[[ 17   1  11  -4  14  -3 -15   8  -4  18  -3  25  21]
 [-25   4  -8  -7  10 -13  -3  10  -1  -1  -5  31  -4]
 [ 32   9  21  22   5  11   7  -4 -41  -3 -26 -12 -15]
 [ -3   2   3  23  -9   4 -23  -5  13  -8  -7  -3  -7]
 [  8  14  -2   7 -13  -2 -30   6   1  -4 -10  20 -15]
 [-10  14  -3  12 -10  -4 -25   9  -6  -5 -10  27 -14]
 [ -9   6 -13 -21   8 -11   0  -6  -5   0  -1  -2   2]
 [ -1  -2  27   1  24  -1  -4   3 -19 -10  -1  -5   1]
 [  0  -2  24   0  28   0   0   8  -6  -7  -4  -6   7]
 [-19   1  21   8  13  -3  -2  -6   2 -13   2  -2  -9]
 [ 12   2  13  -1  15  -3 -10   9 -13  19  -5  25  21]] -> -4

[[ -5   1  -1   4  -2   1 -19  -3   0]
 [ -4   0   0   0   4   0 -31  -5   1]
 [  2   2   1  -3 -11   1  -5   4   2]
 [  7  -1   0  -3   2   0  22   0   1]
 [  5  -2   0  -6   5   0  21  -2   0]
 [  2  -1   1   3  -1   0   1  -3   0]] -> 1

[[ -5 -18   8   6  21 -18 -10  31  -1  10   6 -16 -12   9]
 [-29 -20  -4  22   8 -18 -14  31 -21  10  -1   6 -12   9]
 [ 11   7   8   6  25 -17  -3  31  -1  10  13 -17 -17   9]
 [ -5 -17   8  -1  21 -17  -3  31   4  -1  20 -10  -1  13]
 [ -1 -20   8   2  11 -23  21  31 -22  10   6  -1 -12   8]
 [ -5 -20  -5   6  21  -7  -4  35 -13  14   2  14   3  15]
 [ -5 -13   8   6  13  -7  -2  31 -22  12  20  14 -17  18]
 [-13 -20  41  17 -11 -28  -3  28  -1  10 -17  -8 -24  11]
 [  2 -22  18   3  21 -18   2  27  -3   3   6  -2 -20  -1]
 [ -5  -2   0   6  34 -20  -1  32  12  13  -4   1  -7   1]
 [ -5 -21  13 -16  21 -23   3  31  -1 -24   7   2   4  -2]] -> 9

[[ -5   4  33   7   2  -8  21 -10  10  10   7   1]
 [ -5   3  33   8   2  -8  20 -10  10  10   6   1]
 [ -4   5  35   6   1  -8  22 -11  11  11  10   1]
 [ -1   6  36   5  -1  -9  24 -13  10  12  13   1]
 [ -3   6  35   6   0  -8  23 -12  11  11  11   1]
 [ -5   4  34   7   1  -8  21 -11  11  11   8   1]
 [ -3   6  35   5   0  -9  23 -12  11  11  11   1]
 [  0   7  36   4  -1  -9  24 -13  10  12  14   1]
 [ -4   5  34   6   1  -8  22 -11  11  11   9   1]
 [ -2   6  36   5   0  -9  23 -12  10  12  12   1]
 [ -5   4  34   7   2  -8  21 -10  10  10   7   1]] -> 1

[[ 11  -5  -9  -5   9 -38  -2   3  -7  -7  21  30   8  -3   5 -22]
 [-33  -5  15  -6  18  14   7  -7   7  13 -14  -2  -3   2   2   4]
 [-15   4   9  -5  15  11  13   2  12   9 -12   5  -4   1   3   3]
 [-19   4   6  -4  21   7  10   5   9  13 -12   5  -6   2   1   6]
 [-17   3   7  -6  21   9  10   1   8   8 -11   4  -5   2   1   3]
 [-22  10   8   2   9  11   6   7   7   8 -16   7  10  -3   2  -8]
 [ 15   1  -1 -19   0 -16   6 -17  12   5 -28  -2  22   6  35 -11]
 [ 10   0  -7  -3   9 -40  -4   2  -9  -8  24  29   6  -2   5 -24]
 [-13   6   5  -2  19  10  10   4   7  10 -11   3  -3   2   2   5]
 [  8   0 -11  -3   1 -35  -7   2  -8  -9  24  27   9  -1   8 -22]
 [  9  11   5 -30  20 -17   5 -25   4   7 -16   4  17   3  27   0]
 [  6  -2  -6 -10  -5 -26 -18  -4   3  -2  22  22  -5  10  10 -11]] -> 4

[[  0   8  -1   7  -1  -6   2   8  -1  11  -7]
 [ -1  12  -2   4  -4   8   7   0  -3  25 -10]
 [  0   6   3   3  -1  -4   1   9  -3   4  -4]
 [ 14  -1 -18   6  18 -27 -12  23  34 -23 -19]
 [  7   0  -4   3  14 -19 -11  11  16 -17  -7]
 [  1  -1  -6   2   6  -8  -2   4  10 -10  -5]
 [ -1  12  -3   2  -3   1   5   2  -2  24 -11]
 [  0  17 -12  -1   1  -6   7   4   1  35 -16]
 [  0   8   1   3  -1  -1   2   6  -3  10  -5]
 [  1  -5  10  -5   2 -18  -7  20  -2 -29   6]
 [ -2   2  12  -1  -7  12   2   1  -9   2  -1]
 [  1  -3 -13   1   2   0   7   2  11  -4  -7]] -> -10
